Below are the code and all the weights of a small trained network. Each question names an input and a class and asks about switching units off, where a switched-off unit gives its printed mean instead of its output.

import numpy as np


def w(rows, s, z=0):
    codes = np.array(rows[::2]) - 128.0
    scale = np.full(codes.shape[1], s)
    scale[-1] = z or s
    return codes * scale


def f(y):
    return y / 2 * (1 + np.tanh(0.7978845608 * (y + 0.044715 * y**3)))


def log_softmax(a):
    a = a - a.max(-1, keepdims=True)
    return a - np.log(np.exp(a).sum(-1, keepdims=True))


def net(x, mask):
    res = np.array(x, float).reshape(1, 7) / 4 @ E
    y = f(res @ A[0][:, :-1].T + A[0][:, -1])
    res = res + np.where(mask, y, B[0][:, -1]) @ B[0][:, :-1]
    return log_softmax(res[-1] @ U[:, :-1].T + U[:, -1])


A, B = {}, {}
E = w([
[125,141,145,121,118,130],'x0',
[133,120,131,124,124,125],'x1',
[254,159,99,218,70,225],'x2',
[225,161,220,234,196,23],'x3',
[144,105,132,115,133,130],'x4',
[32,55,228,244,125,194],'x5',
[101,175,123,147,130,133],'x6',
],0.0088)
A[0] = w([
[107,83,92,143,151,95,130],'n1',
[148,159,158,170,104,65,122],'n2',
[187,195,63,58,107,76,36],'n3',
[155,136,167,178,149,41,128],'n4',
[191,107,107,193,100,199,39],'n5',
[76,89,184,162,145,154,32],'n6',
[196,150,60,197,75,196,4],'n7',
[156,201,74,33,189,75,84],'n8',
[184,171,224,172,191,2,129],'n9',
[151,149,194,79,124,162,82],'n10',
[160,146,153,145,149,77,75],'n11',
[21,119,36,22,43,219,130],'n12',
[195,152,100,92,128,76,117],'n13',
[25,92,134,64,172,30,31],'n14',
[35,87,162,119,156,50,53],'n15',
[70,118,124,103,151,47,63],'n16',
[152,149,74,98,129,90,82],'n17',
[200,155,86,92,116,84,101],'n18',
[68,128,117,73,202,54,71],'n19',
[62,42,200,207,148,176,93],'n20',
],0.0094,0.0023)
B[0] = w([
[150,111,132,90,108,103,139],'n1',
[112,80,101,84,171,168,169],'n2',
[64,131,165,168,109,60,206],'n3',
[122,69,65,51,183,163,191],'n4',
[198,180,169,113,116,134,191],'n5',
[86,122,163,166,88,102,179],'n6',
[226,185,171,64,155,131,205],'n7',
[39,128,174,176,75,72,205],'n8',
[84,69,60,89,179,205,238],'n9',
[131,138,115,147,169,111,127],'n10',
[95,96,91,123,178,136,161],'n11',
[79,81,38,70,177,190,251],'n12',
[89,128,141,156,99,114,181],'n13',
[214,185,133,126,153,164,214],'n14',
[208,193,181,80,110,128,197],'n15',
[211,173,167,76,114,112,174],'n16',
[101,93,157,162,98,88,165],'n17',
[89,124,150,118,68,73,186],'n18',
[202,156,172,112,128,120,189],'n19',
[59,113,147,244,77,2,226],'n20',
],0.0085,0.015)
U = w([
[113,46,67,91,180,171,210],'0',
[97,110,153,173,76,50,2],'1',
[251,184,155,100,126,125,172],'2',
],0.015,0.00082)

Each question gives the input, the list of numbers given to net, and the class t.
The units are the neurons (one row each of A and B). Each row of codes is followed by its name. A weight is (code - 128) times the scale printed after its matrix; where a second scale follows, it is the last column's (A, B and U).
mask holds one flag per neuron, in row order. A switched-off neuron (its flag False) gives its mean, the last column of its row in B, instead of its output. The means were averaged over made-up inputs and are rounded, as every weight is.
A unit's drop is (log p(t) with every unit on - log p(t) with that unit switched off) / (log p(t) with every unit on - log p(t) with every unit switched off).
The circuit of an input: a set's keep is (log p(t) with only the set's units on - log p(t) with every unit switched off) / (log p(t) with every unit on - log p(t) with every unit switched off). Starting from the 12 units with the biggest drops (on a tie, the unit counted first), units are removed one at a time, each time the one whose removal leaves the highest keep (on an exact tie, the one counted first), for as long as the keep stays at least 0.8.
circuit, biggest first: the units of the circuit, biggest drop first
unit that matters most: the unit with the biggest drop
k most important neurons: the k neurons with the biggest drops, biggest first
drop when u is switched off: that unit's drop, to one decimal
input [0,1,-4,-3,5,0,-1], class 2: circuit, biggest first : (n9; n14)
input [-5,0,-3,8,1,8,-1], class 0: unit that matters most : n9
input [2,6,-6,4,-8,-5,4], class 2: 3 most important neurons : (n20; n14; n19)
input [-6,-2,5,-6,-7,8,2], class 1: 2 most important neurons : (n20; n9)
input [0,4,8,2,-6,7,-4], class 2: 4 most important neurons : (n7; n5; n8; n3)
input [6,5,-4,0,3,-4,-4], class 1: 2 most important neurons : (n8; n7)
input [-4,6,2,-1,5,1,-1], class 2: 3 most important neurons : (n9; n12; n20)
input [1,1,-8,-5,5,-7,-7], class 2: 2 most important neurons : (n14; n19)
input [8,-2,-3,3,-6,-2,6], class 0: 2 most important neurons : (n9; n7)
input [-8,-1,-5,4,5,0,-8], class 2: 2 most important neurons : (n12; n15)
input [2,-2,-8,8,2,1,5], class 0: 2 most important neurons : (n9; n4)
input [-8,5,7,-5,5,7,7], class 1: 2 most important neurons : (n20; n14)
input [-1,0,7,1,-1,-8,7], class 1: drop when n3 is switched off : 0.1
input [-4,-5,6,6,-2,0,4], class 0: circuit, biggest first : (n9)
input [-6,-5,6,7,-6,-4,1], class 0: drop when n9 is switched off : 0.4
input [-8,0,-8,1,-8,6,-1], class 2: drop when n15 is switched off : 0.3
input [-2,-7,-5,8,2,0,7], class 0: drop when n4 is switched off : 0.0
